Here is a tiny trained network, its code and every weight. The questions are about switching its units off for an input and a class, where a switched-off unit gives its printed mean instead of its output.

import numpy as np


def w(rows, s, z=0):
    codes = np.array(rows[::2]) - 128.0
    scale = np.full(codes.shape[1], s)
    scale[-1] = z or s
    return codes * scale


def f(y):
    return np.maximum(y, 0)


def log_softmax(a):
    a = a - a.max(-1, keepdims=True)
    return a - np.log(np.exp(a).sum(-1, keepdims=True))


def net(x, mask):
    res = np.array(x, float).reshape(1, 5) / 4 @ E
    y = f(res @ A[0][:, :-1].T + A[0][:, -1])
    res = res + np.where(mask, y, B[0][:, -1]) @ B[0][:, :-1]
    return log_softmax(res[-1] @ U[:, :-1].T + U[:, -1])


A, B = {}, {}
E = w([
[148,166,244,118,57],'x0',
[231,225,118,176,38],'x1',
[137,170,146,27,186],'x2',
[104,107,183,68,30],'x3',
[48,237,255,151,137],'x4',
],0.0062)
A[0] = w([
[149,72,147,45,66,123],'n1',
[137,80,137,77,209,211],'n2',
[157,211,185,55,196,188],'n3',
[202,191,170,128,120,157],'n4',
[114,122,218,185,73,96],'n5',
[125,50,160,93,123,182],'n6',
[172,89,12,141,213,122],'n7',
[84,101,228,135,216,156],'n8',
[66,68,145,135,188,216],'n9',
[76,134,135,203,152,254],'n10',
[105,182,152,126,104,190],'n11',
[139,167,176,148,62,167],'n12',
[101,155,58,159,90,138],'n13',
[158,85,132,79,55,146],'n14',
[202,79,159,150,76,109],'n15',
[122,183,172,136,32,164],'n16',
[77,115,149,152,11,107],'n17',
[148,92,137,94,116,166],'n18',
[240,143,100,170,111,106],'n19',
],0.011,0.005)
B[0] = w([
[153,153,154,141,97,193],'n1',
[94,128,140,172,123,221],'n2',
[87,175,222,53,86,214],'n3',
[177,89,145,74,148,205],'n4',
[198,118,130,157,187,197],'n5',
[99,167,107,147,120,193],'n6',
[178,88,152,200,245,255],'n7',
[72,154,100,170,124,201],'n8',
[108,156,145,225,137,218],'n9',
[77,181,250,129,128,205],'n10',
[148,137,156,65,163,191],'n11',
[226,51,119,86,149,212],'n12',
[192,135,220,118,197,164],'n13',
[101,143,98,111,54,189],'n14',
[112,119,106,187,86,177],'n15',
[255,77,133,97,129,227],'n16',
[190,100,78,130,142,191],'n17',
[110,161,102,156,82,170],'n18',
[90,122,118,171,146,199],'n19',
],0.0078,0.0097)
U = w([
[131,127,139,26,118,156],'0',
[12,204,109,165,65,239],'1',
[138,70,104,184,203,115],'2',
[159,71,57,116,37,5],'3',
],0.011,0.0028)

Each question gives the input, the list of numbers given to net, and the class t.
The units are the neurons (one row each of A and B). Each row of codes is followed by its name. A weight is (code - 128) times the scale printed after its matrix; where a second scale follows, it is the last column's (A, B and U).
mask holds one flag per neuron, in row order. A switched-off neuron (its flag False) gives its mean, the last column of its row in B, instead of its output. The means were averaged over made-up inputs and are rounded, as every weight is.
A unit's drop is (log p(t) with every unit on - log p(t) with that unit switched off) / (log p(t) with every unit on - log p(t) with every unit switched off).
The circuit of an input: a set's keep is (log p(t) with only the set's units on - log p(t) with every unit switched off) / (log p(t) with every unit on - log p(t) with every unit switched off). Starting from the 12 units with the biggest drops (on a tie, the unit counted first), units are removed one at a time, each time the one whose removal leaves the highest keep (on an exact tie, the one counted first), for as long as the keep stays at least 0.8.
units of the circuit, in order: the units of the circuit, biggest drop first
most important unit: the unit with the biggest drop
k most important neurons: the k neurons with the biggest drops, biggest first
drop of u: that unit's drop, to one decimal
input [7,5,-6,2,1], class 3: units of the circuit, in order -> [n7; n16]
input [-8,4,-8,2,5], class 0: units of the circuit, in order -> [n7; n9]
input [8,-2,4,3,-5], class 3: most important unit -> n10
input [-2,0,0,5,-5], class 3: units of the circuit, in order -> [n10; n14]
input [-3,8,-6,4,3], class 3: units of the circuit, in order -> [n7; n16]
input [4,-4,-2,3,-7], class 3: 3 most important neurons -> [n10; n3; n8]
input [3,-1,6,5,-7], class 1: 2 most important neurons -> [n16; n12]
input [1,2,-2,-6,4], class 0: 2 most important neurons -> [n7; n9]
input [5,-4,-2,6,-6], class 3: drop of n10 -> 0.2
input [8,-5,-5,3,0], class 3: drop of n7 -> 0.7
input [-7,8,-3,-6,8], class 0: drop of n7 -> 0.3
input [2,2,2,-4,4], class 0: drop of n12 -> 0.0
